Below are the code and all the weights of a small trained network. Each question names an input and a class and asks about switching units off, where a switched-off unit gives its printed mean instead of its output.

import numpy as np


def w(rows, s, z=0):
    codes = np.array(rows[::2]) - 128.0
    scale = np.full(codes.shape[1], s)
    scale[-1] = z or s
    return codes * scale


def f(y):
    return np.maximum(y, 0)


def log_softmax(a):
    a = a - a.max(-1, keepdims=True)
    return a - np.log(np.exp(a).sum(-1, keepdims=True))


def net(x, mask):
    res = np.array(x, float).reshape(1, 4) / 4 @ E
    y = f(res @ A[0][:, :-1].T + A[0][:, -1])
    res = res + np.where(mask, y, B[0][:, -1]) @ B[0][:, :-1]
    return log_softmax(res[-1] @ U[:, :-1].T + U[:, -1])


A, B = {}, {}
E = w([
[89,129,225,113,114,155],'x0',
[128,126,128,128,128,128],'x1',
[181,128,167,136,126,43],'x2',
[134,145,115,1,106,112],'x3',
],0.0089)
A[0] = w([
[121,132,162,86,120,136,88],'n0',
[111,132,207,17,125,146,53],'n1',
[110,124,187,181,129,150,141],'n2',
[136,125,144,170,131,113,141],'n3',
[116,126,95,104,125,136,145],'n4',
[148,130,76,138,128,119,198],'n5',
[131,121,115,29,120,113,139],'n6',
[100,122,225,202,133,161,136],'n7',
[141,119,78,208,133,120,200],'n8',
[137,129,101,172,134,125,174],'n9',
[155,129,16,47,127,83,137],'n10',
[167,127,167,136,127,51,132],'n11',
[97,129,240,113,117,160,134],'n12',
[123,125,141,137,130,132,129],'n13',
[86,126,75,117,128,247,255],'n14',
[126,140,174,130,114,107,95],'n15',
[137,126,138,146,132,117,128],'n16',
[160,122,104,137,123,95,140],'n17',
[190,128,189,141,126,6,136],'n18',
[144,123,72,204,132,119,196],'n19',
[100,122,149,119,129,166,128],'n20',
[115,126,119,175,128,161,170],'n21',
],0.016,0.0042)
B[0] = w([
[100,133,136,101,124,115,162],'n0',
[55,142,143,62,111,91,216],'n1',
[165,104,146,165,123,155,178],'n2',
[161,179,171,129,131,115,159],'n3',
[164,161,135,109,131,129,158],'n4',
[136,151,90,117,188,140,178],'n5',
[143,116,48,78,76,91,210],'n6',
[191,93,155,180,112,163,201],'n7',
[75,164,153,121,174,129,205],'n8',
[101,149,139,128,156,132,171],'n9',
[205,119,61,170,111,135,224],'n10',
[126,104,132,144,153,59,190],'n11',
[129,63,221,97,61,133,204],'n12',
[137,124,131,134,126,132,138],'n13',
[125,167,110,100,91,254,245],'n14',
[154,98,145,81,172,138,153],'n15',
[146,153,148,122,127,115,142],'n16',
[103,158,114,178,99,108,161],'n17',
[126,90,135,153,167,19,226],'n18',
[77,166,146,117,171,129,204],'n19',
[109,150,140,170,71,117,161],'n20',
[84,73,98,155,165,165,175],'n21',
],0.051,0.013)
U = w([
[39,203,122,96,181,197,228],'0',
[169,87,150,197,64,218,176],'1',
[254,167,65,122,97,193,137],'2',
[39,172,151,53,48,156,63],'3',
[48,195,159,152,190,56,177],'4',
[232,62,188,187,138,97,106],'5',
[210,83,51,204,121,68,125],'6',
[54,76,154,56,134,51,9],'7',
],0.005,0.0015)

Each question gives the input, the list of numbers given to net, and the class t.
The units are the neurons (one row each of A and B). Each row of codes is followed by its name. A weight is (code - 128) times the scale printed after its matrix; where a second scale follows, it is the last column's (A, B and U).
mask holds one flag per neuron, in row order. A switched-off neuron (its flag False) gives its mean, the last column of its row in B, instead of its output. The means were averaged over made-up inputs and are rounded, as every weight is.
A unit's drop is (log p(t) with every unit on - log p(t) with that unit switched off) / (log p(t) with every unit on - log p(t) with every unit switched off).
The circuit of an input: a set's keep is (log p(t) with only the set's units on - log p(t) with every unit switched off) / (log p(t) with every unit on - log p(t) with every unit switched off). Starting from the 12 units with the biggest drops (on a tie, the unit counted first), units are removed one at a time, each time the one whose removal leaves the highest keep (on an exact tie, the one counted first), for as long as the keep stays at least 0.8.
units of the circuit, in order: the units of the circuit, biggest drop first
unit that matters most: the unit with the biggest drop
k most important neurons: the k neurons with the biggest drops, biggest first
drop when u is switched off: that unit's drop, to one decimal
input [7,4,-3,-1], class 1: units of the circuit, in order -> (n7)
input [1,4,7,0], class 5: units of the circuit, in order -> (n1 n6)
input [-6,4,4,1], class 6: 2 most important neurons -> (n10 n1)
input [-1,-8,0,8], class 2: 3 most important neurons -> (n10 n18 n11)
input [0,-1,-7,-3], class 0: 2 most important neurons -> (n10 n12)
input [2,2,0,-2], class 1: 2 most important neurons -> (n18 n11)
input [-4,-6,-5,0], class 0: 2 most important neurons -> (n7 n6)
input [1,0,-6,-3], class 1: 2 most important neurons -> (n1 n7)
input [-1,-2,3,-8], class 4: 2 most important neurons -> (n8 n19)
input [-1,5,1,6], class 6: 2 most important neurons -> (n14 n10)
input [-1,-7,1,-7], class 4: 2 most important neurons -> (n14 n8)
input [8,-6,4,-4], class 5: drop when n6 is switched off -> 0.0
input [-5,-7,-6,0], class 0: drop when n7 is switched off -> 0.3
input [1,7,-1,-1], class 1: unit that matters most -> n1
input [0,-1,5,3], class 6: drop when n8 is switched off -> 0.1
input [0,-6,5,5], class 6: drop when n10 is switched off -> 0.8
